Below is a small trained network, with its code and all its weights. Each question gives an input and a class and asks what happens when units are switched off, that is, made to give their printed mean instead of their output.

import numpy as np


def w(rows, s, z=0):
    codes = np.array(rows[::2]) - 128.0
    scale = np.full(codes.shape[1], s)
    scale[-1] = z or s
    return codes * scale


def f(y):
    return y / 2 * (1 + np.tanh(0.7978845608 * (y + 0.044715 * y**3)))


def log_softmax(a):
    a = a - a.max(-1, keepdims=True)
    return a - np.log(np.exp(a).sum(-1, keepdims=True))


def net(x, mask):
    res = np.array(x, float).reshape(1, 6) / 4 @ E
    y = f(res @ A[0][:, :-1].T + A[0][:, -1])
    res = res + np.where(mask, y, B[0][:, -1]) @ B[0][:, :-1]
    return log_softmax(res[-1] @ U[:, :-1].T + U[:, -1])


A, B = {}, {}
E = w([
[128,128,134,128],'x0',
[159,220,123,4],'x1',
[24,224,67,158],'x2',
[127,127,126,128],'x3',
[131,132,129,130],'x4',
[123,199,253,165],'x5',
],0.0064)
A[0] = w([
[54,142,113,144,57],'n1',
[31,155,115,127,69],'n2',
[60,181,96,147,97],'n3',
[191,79,161,111,106],'n4',
[149,165,122,42,175],'n5',
[114,191,178,168,180],'n6',
[111,81,111,212,120],'n7',
[185,69,169,103,122],'n8',
[53,151,112,126,87],'n9',
[99,105,112,107,255],'n10',
[196,79,158,112,85],'n11',
[106,72,138,228,95],'n12',
[168,82,160,97,141],'n13',
[105,182,78,162,183],'n14',
[120,189,254,175,139],'n15',
[76,154,93,142,64],'n16',
[43,179,104,149,79],'n17',
[73,56,149,197,101],'n18',
[91,69,141,226,77],'n19',
[123,123,39,137,186],'n20',
],0.0084,0.0032)
B[0] = w([
[149,150,109,142,144],'n1',
[187,157,98,168,167],'n2',
[185,130,119,178,186],'n3',
[180,192,133,195,183],'n4',
[58,162,152,102,230],'n5',
[139,77,95,134,204],'n6',
[98,158,93,59,197],'n7',
[166,183,139,166,197],'n8',
[201,143,117,204,156],'n9',
[109,88,162,152,206],'n10',
[210,175,128,215,178],'n11',
[90,205,105,54,208],'n12',
[152,176,158,179,181],'n13',
[135,123,137,152,201],'n14',
[164,3,48,72,253],'n15',
[188,136,94,144,147],'n16',
[195,132,116,166,188],'n17',
[97,199,141,81,201],'n18',
[115,197,115,72,205],'n19',
[132,74,111,151,217],'n20',
],0.007,0.004)
U = w([
[186,174,144,225,4],'0',
[87,195,140,39,87],'1',
[121,81,142,123,249],'2',
[106,90,152,139,251],'3',
[153,2,94,90,27],'4',
],0.011,0.0034)

Each question gives the input, the list of numbers given to net, and the class t.
The units are the neurons (one row each of A and B). Each row of codes is followed by its name. A weight is (code - 128) times the scale printed after its matrix; where a second scale follows, it is the last column's (A, B and U).
mask holds one flag per neuron, in row order. A switched-off neuron (its flag False) gives its mean, the last column of its row in B, instead of its output. The means were averaged over made-up inputs and are rounded, as every weight is.
A unit's drop is (log p(t) with every unit on - log p(t) with that unit switched off) / (log p(t) with every unit on - log p(t) with every unit switched off).
The circuit of an input: a set's keep is (log p(t) with only the set's units on - log p(t) with every unit switched off) / (log p(t) with every unit on - log p(t) with every unit switched off). Starting from the 12 units with the biggest drops (on a tie, the unit counted first), units are removed one at a time, each time the one whose removal leaves the highest keep (on an exact tie, the one counted first), for as long as the keep stays at least 0.8.
circuit, biggest first: the units of the circuit, biggest drop first
unit that matters most: the unit with the biggest drop
k most important neurons: the k neurons with the biggest drops, biggest first
drop when u is switched off: that unit's drop, to one decimal
input [8,-8,7,-6,0,6], class 1: 4 most important neurons -> (n12, n19, n18, n7)
input [-4,5,6,7,8,-8], class 4: unit that matters most -> n20
input [4,-2,1,-2,-4,6], class 4: circuit, biggest first -> (n15, n6)
input [-7,1,-6,1,-3,8], class 4: 2 most important neurons -> (n15, n6)
input [-7,5,-8,6,-3,6], class 0: circuit, biggest first -> (n11, n4)
input [-4,7,-7,2,-8,-1], class 0: 2 most important neurons -> (n11, n4)
input [-5,-6,-1,-3,-5,8], class 4: 3 most important neurons -> (n15, n6, n5)
input [0,-5,-3,4,7,6], class 4: 3 most important neurons -> (n15, n5, n6)
input [4,-8,-8,-2,-7,-4], class 0: 3 most important neurons -> (n11, n4, n8)
input [4,4,-2,0,-5,8], class 4: drop when n6 is switched off -> 0.1
input [7,-7,8,-8,2,-7], class 0: drop when n16 is switched off -> 0.2
input [4,2,-1,1,-3,5], class 4: drop when n18 is switched off -> 0.1
